Each row is followed by one of two labels, saying whether the row has a hidden trait. Each part has a new trait and two new labels.
[ 42 -26 -11  -5   1   6 -17  23   2 -10  17  17 -15   7  20   9   5  -5
  22  15  11  -9 -25  -3  35   9   3  33   6 -31 -29 -26 -13  17   1  -8
   8   0   2  -8 -10  17  -1  -7  -3  14  -2  -7 -12   3  -1  21  16  -4
   5  10  12  25  19  11 -15  -2   3   2 -10 -11   1  -1  -2  27  -4  -2
  20  -5  -2   4   4  -9  20  -4  13  13  -8  -7  25  -6  -7   2  -8 -16
   9   8  11   0  12 -15 -20   8 -13  13   9 -18  17  11 -25   7   0 -11
   9  -2   6  -6  -6   6   8 -14 -12   3  14 -11 -18 -26  25  -9  -7  28
   8  22  11 -27  34  -4 -10   4 -15   0  -2 -16   6  -1  -3   7  17  46
  29  16   5 -10   3  26 -39  -6   9  -2 -17  -9   6   8 -30  -4 -15  25
  -8  -4 -32  -4   1 -10 -24  -1 -47  -2   1  -8 -21   5  -6   7  10   0
   4   7  15 -10 -14   5  16 -20  -3   9 -18  -3  26   4  -3 -13 -19 -22
   0  10 -21 -21   3 -30  11  -4  21   3  -9 -44  20  13 -17] | [65]
[-52 -30   6  -3   4   3   5 -12   6  -6 -52 -20 -18 -17  12  -2  -1   3
   0  -5 -10   3  48   6 -11   7 -19  -2  -6  -6  -2  24   7   2  15  13
  -6  22   3  -3  -2 -13   0 -16  -6 -21   5  20   1  30 -14   9   9  16
   5 -17 -14   4   1  10   2  13   8 -15 -11  18   8   3   0 -14 -14  15
  12   8   7  -3 -20   6  10   9  -8  -8  17 -21   6  -3 -12   3  14 -28
  24  -4  -7 -15   3   5 -15   6   5 -11   1 -21   2   7  19  11   1   4
  -3  29  -9  22  -4  -7  -8 -11  10  24 -26   0 -14   9   1   1 -10   1
  45   1  -4  -2 -20  12  -6 -25  18  -2  -2 -14  -1 -21   0 -11   5  -2
  13  25 -15  -4 -22  19 -21  18  -5  41  -7  -2  -1  22  17 -15 -14   1
 -19  17 -24  -3 -17 -16 -27  11 -31   3   7  -3  -1   0 -13  21 -18   2
  -9  -5  -2  -7  -7   7 -26   6   6  19 -11   6  -7  -2 -13  -8   1  -4
  34  -9   6 -23 -13   4 -24 -15   8 -11   3  -2  18  28 -14] | [65]
[-20 -27  -5 -13 -17  40  -3  18  -2  28 -59  19  13  -6 -23   5  20  23
  30 -10 -11  20  31 -12   1 -21 -47  26   5   0 -18  -1  -8  -9   6  -6
 -36 -10 -11  -2  -4  10 -30  19   5   6  -5  22   7  -1 -12   5   4 -16
  10   2 -18  -7   7  -5  13   1  -4  23 -13   1 -15   4  -7  -9 -13 -12
   1  24   6  -9  -1   7  -3  16   2  -1  12   3  -9   0 -18  26  21 -19
  -2   9   8  -7  -3 -16  31 -14  37  -9  -5  -5   0   7  63   7 -23   0
  18   5  43  11  -1   2  -5  -8  13  -4   0  -3   7 -16 -12   6 -10 -25
   3 -13  11 -24 -19 -13   9   9  23   2 -12  26   2   3 -13   6  17 -37
   5   0 -21   7   0  -5  12  -1   4  21 -20   4  11   6 -23   7   2  12
 -28   5 -17   4  16 -11 -16 -14   5  10  -4  -6 -17  -3   2  -8   6  12
   2   9 -12 -11  14   9 -18  -1   0  -7  -6  -3  12 -13 -14 -11 -25  -9
  13 -21   0  25   8 -17  -5  -4   0   8  -8 -34  13  17 -11] | [65]
[-47  -9  -7  22 -14 -18  20  -4 -10 -16 -17 -15 -21   6  30   2 -23   0
   2   1  -1 -17 -12  22  14 -14 -20 -23 -16  -8   4  10  12  39   1  -6
 -24  -2   3 -13   0  16   0  13  -1   1  23 -13   0  19  29  -2 -11 -11
  -7 -23   5  -1 -14  14   1  -8  -7  -4   6   1 -18  49   8 -10 -11  -2
 -11  24  14  -1  -6  -8   6   8  -8  -3 -11  -5  24  15   6 -12  -2   5
  10   9  12  -5  24  18  17   6   2 -10   8   7 -13   2  14  -1  -4  -8
   6 -25  12 -21   3   1  13  -2   1  -5   8 -12 -14 -29  23  -7   1  22
   1   0  -1   8   8  -7  -6 -25 -17 -32 -26  -5  -6  -4 -25   9  -3  11
  21   1  -4  -9  -5   1 -18 -13  22   3  32  -1   1  -9  37 -18   0 -13
  -9  -4 -12  -9  36  -8 -18  -8 -58   0   9  10 -27  -2  -6   1 -14   6
  -3   6  12  11 -23   3  -1   1  -5   4  -3  14  23 -13  -9  -9 -20   5
 -16 -18   6 -21 -17  -9   7 -15  -8   0   6  24   1  39 -17] | [62]
[-33  24  21  19  13   9  14   2  15 -11 -24  38  -7 -25  19   5 -14   4
   1  -6 -13  -2  25   7  28 -19 -17  12  -9   0  56  -9 -12  -2  17   7
 -27  -9 -13  -8  -7  23  22   0 -12   8  13  -5 -12 -24 -19 -14 -13  -4
   9  -6  20  -7  31 -10 -11   1 -10  46   3 -12   9 -13  -1   4 -15  -3
   5  -2  -5  -7  24   6  19  -3  -9 -12  19  14   3   6  16  11  27   1
  14  25  -5  25   1  -7 -12 -14  -7  12   8  -6   4   7   2   5 -14   9
   4  -1   4   5   6  -2  20  -8 -18   2   3  -6  -1 -35   4 -10  -6  -9
 -18 -22   8   6  26  -6  27  27  -1 -18  -2  -4 -11 -17 -13   1  -1   5
  -5  17  -2  12 -12  -8 -29  -1  16  -6  -2   1  14 -13  12  31 -22   5
  -6  -7   2  26 -24 -33  -6   9  63   0   3  -1   0   8 -28   2  16   6
   7  13 -16  -9  -3 -11 -11  -3  20  -4 -11   5  26  33 -14  12  31 -10
  -4 -19  11  -9   0  22   3  -9   4  11  -5 -40  12 -20   4] | [62]
[ -2  -1  10 -17  15  21  -7 -10  12  -1 -29 -19   9 -22  -7  10  -6  10
 -16   6 -10   6 -10   2  25 -31  34  29  18   9  16  10   2   3 -17   5
  -5 -17  -3   7   2  -5 -26  -9 -14  17  11  -7   7 -30   0   0   3  17
  -2  31  17   0  -4 -20  -4   4  -8 -19   1  15   0  19  -3 -29   9 -13
 -17   1 -20 -11   0  -6   2  -3   8  11 -16   8  -1   1   6 -14  -2   8
  -1  -5   6  -2  -5   2   0 -12 -17  11  -7   8  -8  -1 -35  -3  -8 -19
   9  22 -14 -18  -5   8  -1  -3  21   2 -25  -6   2  -9 -16  -5 -17   2
   4  14  20 -28  -9  13   5  16  -6  11  -2 -15  -6   6 -18 -12   4 -13
  -2 -10   8   2   5 -11  22 -10  -2  -9  -7  -2  13  17  12 -15 -28  -2
  32   2  47  -1 -17  18   2   6 -14   5  -4  -6 -50 -10 -26   7 -27  -2
 -14  14   0  -9  -6 -15  -3 -22   1  -8  -3  -2 -11  -5   4  -4 -15  16
  -6   2   0   1  -7  32   3  12  24   2 -24  31  -5 -27  -4] | [62]
[-63   7 -10  30   0  -3   2   0  -6  -3  14   8   9   5  13   9  -4   3
   3  23 -10  -3  -4   1   8 -15 -29   4  17  -7  25 -19   0  11   1  38
  44   4   8  10   9   0 -19 -11  17 -10   3  15   5  -4  25  15   0   7
  -4 -11   3   7   3   0   8  -6  -4 -31 -16  -2 -19  12  10  22   8   0
  13  13 -15   3 -16  27   8   2  10 -17  14 -16  -6  -4 -16  -7  -5 -22
   2  17  -6 -27   3  -3  31  -3 -21 -12  -2  24  -5  10  14  -4  -7   7
  16 -15   9  -2   8  -5   9   0   7   1  63   5  27 -19  -7 -13   2  -7
  -1  18  -1 -15  10 -11  18  12  -1  12  -1 -14  -6 -12 -15  25   9   1
  12  23  15 -10 -15  -3 -29  11  22 -20  41   2  -9  -4 -17 -10 -18   7
  -1   5   2  14  -5   2   7  11  31  10  -7   6  18  -4  18  -7 -17   8
   1  -2 -15  -2 -19   2  30  -4 -14  -5   1  22  -5  18 -10   5 -13  -4
  17  19  -6 -18  -7 -16 -12  24  -2 -23   4 -28  -5   3   4] | [62]
[-26 -12 -11  17  20 -16  14   4  -8   0  41   4  -5  -7  -9  -7 -21   2
  30   2  -3 -19   6   3   2 -15 -63  -3  10  -9   1 -11 -17  18   4   2
 -55  -6  -4 -11   1   6  13 -12  27  47   7   2  -2   6  -8  12  -3  -5
  18   7 -14  -1  26  15  -9  -2   9  13 -19  16  15  15 -14   5   8  10
   2   6 -15   0  -5   0   8  20  13  18   1  16   9  16 -14  -3   1   5
  12  61  -3   3 -11  -6  18  -1  -4 -13   0 -20  -3  10   6  -1 -16  23
  17 -10  -5   4  -5  -6   8  10 -10  -2   7  -5 -19  44  -9   8  27 -32
  14 -10  38  11  -7  -1 -28  -8 -22   3 -17 -26  -5  18  21  -1 -17  -4
  15  -9  -8  14 -15 -12 -28   4  -7 -14   0   2  -2  11  46 -13 -18  32
 -18  11 -15  12  -7   3   0   3  59   3  12  28 -37  12 -17 -10  20  -6
  -2  -1  -6 -12  -6  -7 -18  10 -11 -12   0  -4   3 -25  15  -7  22 -13
  10  -1   3 -38  24  -4 -12  13  -5 -23 -12 -33  17  18 -27] | [65]
[-33 -18 -19  19 -14 -13   5   8  13   3  15  -4  -7 -17   4  -6 -21  -9
   9   5  29 -17  18  -1  21   0  11  -7  -7 -12  20 -14  -6   6   0  -3
 -32  19  25  -1   7   2  -4  -3 -10   7  -5   2   8   0   7  19   0  15
   7   2  14 -18  14  13   9   7  17 -16   6   0 -23 -14  -4  19  -2  -9
 -18   1  11  -6  -5  19  13   3  -5   0   6 -19 -11   1  16  29  -4  -6
  -4  -4  -9   8   7   9   7  -2  20  -2 -25 -19 -11   2 -26  -2 -11   3
   4 -19 -31  -3  23  -2 -14 -12 -19   1  29   2  16 -26  -2  16  -4 -17
  10  30   7   4   1 -11 -24  37 -11  -1  13  -7   5  -2 -24 -15 -24  -5
  -9 -15   8 -11  18   3 -11  -9   0  -9   1   2  -8  -4 -10  23  35 -10
 -26  17 -11  -3 -22 -17   9  13 -48  13   0   3 -63   4 -12  15  -5   4
   2  17  -9  19  -9   8   8  -9  -9   1 -26  -1  -7  18 -12  -2   7 -15
   1   0   7   2   7 -53  -5 -28 -17 -13 -12  39  -9  27  22] | [65]
[-16  38  -5  14  -7  12   1  -2   4 -13  -6 -25  29  -6   0   0   1   8
   0  -1  -5   6 -12  26  -8   4 -31  21 -12 -17  20   5 -10  16  17  -6
  18  -9   5 -10   4   3  27 -14 -12 -11   5  18  -4 -19   5  10  -5   2
  -1  -4 -25  -1  -6  28  -9  19   6 -19  13  -5  10 -24  15  -7 -21 -12
  -6   4   7  25  19 -12   9   0   0  29   5  21  -5   2 -18  30   1  33
  32 -22  14  13  -3   2  36  -2  -7   6 -11 -20 -12  -4 -29  -6  -5  13
  -8  14   0  -2  -4   2  -1  23  17   2 -24  -3  17  -8  -2   0  -7 -13
   5 -16   6 -33 -25   6  -8  -2  12 -11  13 -14  -7 -26   5  16  -5 -27
  -5  35  13   4  14   4  29  -8  -2  14  15   1  -1  -4  23   2 -11   0
   0  -3 -39  -9 -15  -8 -12   7 -21   0  14  -1 -33  21  27  -6  16  -1
  25  -4  -2 -25  20 -13 -10   7  -8 -12  20  15 -25  20   2  15 -28   0
  25  -5  -1 -24  11 -20 -12 -10  -5  14 -11  -7  10 -30   5] | [65]
[  5  11 -13   4   1 -15  10 -17   5 -13 -16   6  -9   0  12   7  24 -22
   5  -3 -12 -10  18   2   8   4 -35 -34   4   2  14   2 -10   0  -6  -1
   1   2  -2 -13  13 -13  23 -15 -18  -7   9 -15   0   9  -8   0  18  14
 -12  20   2  -5   6   7 -12   3   6  27   7  -5  -9 -17  -9  -8   1  -7
 -14 -16   4  -2   4  -5  14   0  -5 -16  -6  -4   5  -8  -7  10  15  -9
  -1   5  -5  -1  -3  10 -24   4   3   9  -8  -3   5  12 -12  -3  39  30
  -5  13 -10 -10  -7  -4  21   0 -15 -10  -2  39  13 -11  -7  -2 -11  -4
  -2 -20   1  -4  -6 -18 -21 -46  32  14  13  -8  32  -8  27  41   9  12
  11  -2 -14   9  -6  11 -15  14  22 -13  15   5 -26  18 -13   5   3   9
  23   8 -18   9  -5  38  -8  49  21   9  -7   2   2 -13  12  -3  -7  -8
  -3  -2   9 -12   3   9  -7  -9  -3  -8 -27   1  -5  -9   6  -8  -7  -9
  11  -3  -5  27  18 -45 -11  31 -10  33  11 -23   0  17   8] | [65]
[-53   8 -18  12  -9  -2   4   1  14  -1   1  -3  13 -23  11  -5  -7  -8
  -4   9   3   1  17   4  30   2  14 -18 -18 -19 -41  -8  -8  17  -2 -14
 -36  -5  -1   4  14  35  15  -9  16   4  16  -9  17 -12 -22   5 -11   5
  15   1 -13  -3   6   7   2   2  -4  36   0 -11 -13  17 -11   5   0   1
  -3  -3  -5  -7 -10   8  -3   2 -12 -17  -9 -15   6  -7  18   8  -2 -13
  -4  13   4  -3 -10  -9  -5  -5   1 -12   8   0 -11  -2  -8   5  30  -5
   9  -8  20 -20 -10   8  -4   0   1  -6   1  -5   6 -17 -26  -2  24   3
 -15 -10   1  -9  -4 -18  -7   1  -8  -2  19  -2  -7 -15  -7  15  28   2
   4  23  11   1  -6  -8   0 -21   2  11  17 -11   1   9  -6 -14 -31  -8
  24  26 -28  14   5 -13   4  22  40  -1  22  13 -21  -2 -13   1  18   0
  12  -9   3 -28   7 -13 -13  15  13  -9  -6 -13 -19   1   2  -7 -18   3
  -5  -4 -16  23 -10  20  15   9   8  23  14  -9  42   8 -17] | [65]
[ 13  -9   6 -12  -5  18   7  12   7 -14 -33 -37 -13  25 -18  -9 -10  16
  -7   2   7  -1   5  12  -8  22   7  29  -1 -18 -34 -10 -24   2  -9   2
  10  27  -1   1  -5 -14  12  -4  43  12  -2   6  -1 -10 -12   7 -18   9
   8  15 -12  -5 -11   0   1  -4   8 -13 -11  -7  34 -14   5   5  -7  10
   9   5  -5   1   2  -5   6   0  32 -19   4 -12  -2  -2 -22   0  -5 -13
   2   9   1   9  -1 -15   8 -12  -4 -11   1   6 -15   1  -7  -7  30 -13
   5  13   9   2   2  -7  10  -6 -11  -1   5 -15   1 -13  10   6   6  -7
  -5  -5   8 -20 -10  -5   0 -46  -4 -15  22 -19   4  28  23   3  10  -5
  20  -8   6  -5   9  23   5  -6  -2   6  49  -1 -23 -15  -4 -10  -2  -1
   9  25  -1  12  13 -26  38 -17  11  11   2   2 -56 -21   4  -5 -13   7
   5  -2  -1  -3 -10  -6   3  -1  11  -6 -16  18  11  14   9  -9   9  -8
   0  11  13  -8  19 -22  -3 -11  28 -21 -26  39  19 -16  -4] | [65]
